Below are the code and all the weights of a small trained network. Each question names an input and a class and asks about switching units off, where a switched-off unit gives its printed mean instead of its output.

import numpy as np


def w(rows, s, z=0):
    codes = np.array(rows[::2]) - 128.0
    scale = np.full(codes.shape[1], s)
    scale[-1] = z or s
    return codes * scale


def f(y):
    return y / 2 * (1 + np.tanh(0.7978845608 * (y + 0.044715 * y**3)))


def log_softmax(a):
    a = a - a.max(-1, keepdims=True)
    return a - np.log(np.exp(a).sum(-1, keepdims=True))


def net(x, mask):
    res = np.array(x, float).reshape(1, 5) / 4 @ E
    y = f(res @ A[0][:, :-1].T + A[0][:, -1])
    res = res + np.where(mask, y, B[0][:, -1]) @ B[0][:, :-1]
    return log_softmax(res[-1] @ U[:, :-1].T + U[:, -1])


A, B = {}, {}
E = w([
[130,123,131,139,118,125,127],'x0',
[78,169,254,127,132,215,144],'x1',
[156,27,122,104,157,211,116],'x2',
[73,123,131,43,50,111,11],'x3',
[127,133,125,119,134,129,130],'x4',
],0.013)
A[0] = w([
[89,180,254,122,151,209,133,214],'N1',
[188,93,96,178,178,138,157,229],'N2',
[105,72,120,72,94,125,83,198],'N3',
[107,217,125,142,112,75,155,255],'N4',
[63,160,163,77,79,139,65,131],'N5',
[91,168,102,126,94,78,100,198],'N6',
],0.011,0.0075)
B[0] = w([
[96,151,200,167,100,188,149,250],'N1',
[125,130,61,127,180,152,182,198],'N2',
[128,70,129,68,131,134,65,212],'N3',
[136,251,153,196,126,26,145,219],'N4',
[69,124,155,86,89,126,114,224],'N5',
[152,180,120,114,83,51,106,205],'N6',
],0.013,0.019)
U = w([
[208,155,75,179,177,66,169,178],'0',
[121,162,191,199,164,122,190,35],'1',
[173,150,94,85,71,59,66,188],'2',
[47,161,168,98,76,105,121,2],'3',
[152,59,56,80,215,149,181,242],'4',
[141,107,141,158,152,254,183,132],'5',
[162,33,87,41,156,117,42,162],'6',
[81,62,178,70,114,195,100,71],'7',
],0.0077,0.0024)

Each question gives the input, the list of numbers given to net, and the class t.
The units are the neurons (one row each of A and B). Each row of codes is followed by its name. A weight is (code - 128) times the scale printed after its matrix; where a second scale follows, it is the last column's (A, B and U).
mask holds one flag per neuron, in row order. A switched-off neuron (its flag False) gives its mean, the last column of its row in B, instead of its output. The means were averaged over made-up inputs and are rounded, as every weight is.
A unit's drop is (log p(t) with every unit on - log p(t) with that unit switched off) / (log p(t) with every unit on - log p(t) with every unit switched off).
The circuit of an input: a set's keep is (log p(t) with only the set's units on - log p(t) with every unit switched off) / (log p(t) with every unit on - log p(t) with every unit switched off). Starting from all 6 units, units are removed one at a time, each time the one whose removal leaves the highest keep (on an exact tie, the one counted first), for as long as the keep stays at least 0.8.
circuit, biggest first: the units of the circuit, biggest drop first
unit that matters most: the unit with the biggest drop
top k neurons: the k neurons with the biggest drops, biggest first
drop of u: that unit's drop, to one decimal
input [-7,-2,-5,-5,-4], class 0: unit that matters most -> N1
input [8,0,1,-6,6], class 4: circuit, biggest first -> (N4, N2)
input [2,-1,2,-7,8], class 4: top 4 neurons -> (N4, N1, N2, N6)
input [5,6,1,6,3], class 7: top 2 neurons -> (N4, N3)
input [0,0,8,3,2], class 6: circuit, biggest first -> (N1, N3)
input [-4,-6,1,6,-2], class 6: top 3 neurons -> (N4, N3, N1)
input [5,6,-6,-1,7], class 1: circuit, biggest first -> (N4, N3)
input [0,-4,1,2,-6], class 6: circuit, biggest first -> (N4, N1)
input [0,-5,0,-2,5], class 0: top 2 neurons -> (N3, N5)
input [1,1,1,6,3], class 7: top 3 neurons -> (N4, N3, N5)
input [5,-7,2,-7,1], class 4: top 3 neurons -> (N4, N2, N6)
input [3,-3,4,-3,-7], class 4: top 2 neurons -> (N4, N1)
input [4,6,1,-2,-4], class 5: top 2 neurons -> (N4, N6)
input [5,-1,-3,-8,-7], class 0: unit that matters most -> N1
input [2,1,6,6,-1], class 7: top 2 neurons -> (N5, N6)
input [-5,4,2,2,8], class 7: top 2 neurons -> (N4, N6)
input [-8,-7,1,-2,-7], class 4: top 3 neurons -> (N4, N2, N6)
input [-2,0,8,7,-8], class 6: top 2 neurons -> (N1, N3)
input [2,-4,-2,0,8], class 0: top 2 neurons -> (N5, N3)
input [6,-7,2,8,-6], class 6: circuit, biggest first -> (N3)
input [5,-3,8,8,-3], class 6: top 2 neurons -> (N1, N3)
input [-4,-8,3,4,5], class 6: drop of N4 -> 0.2
input [6,-3,5,-2,8], class 4: drop of N4 -> 0.2
input [-3,5,3,2,-7], class 7: drop of N4 -> 0.5
input [-4,-8,5,0,2], class 4: drop of N2 -> 0.5
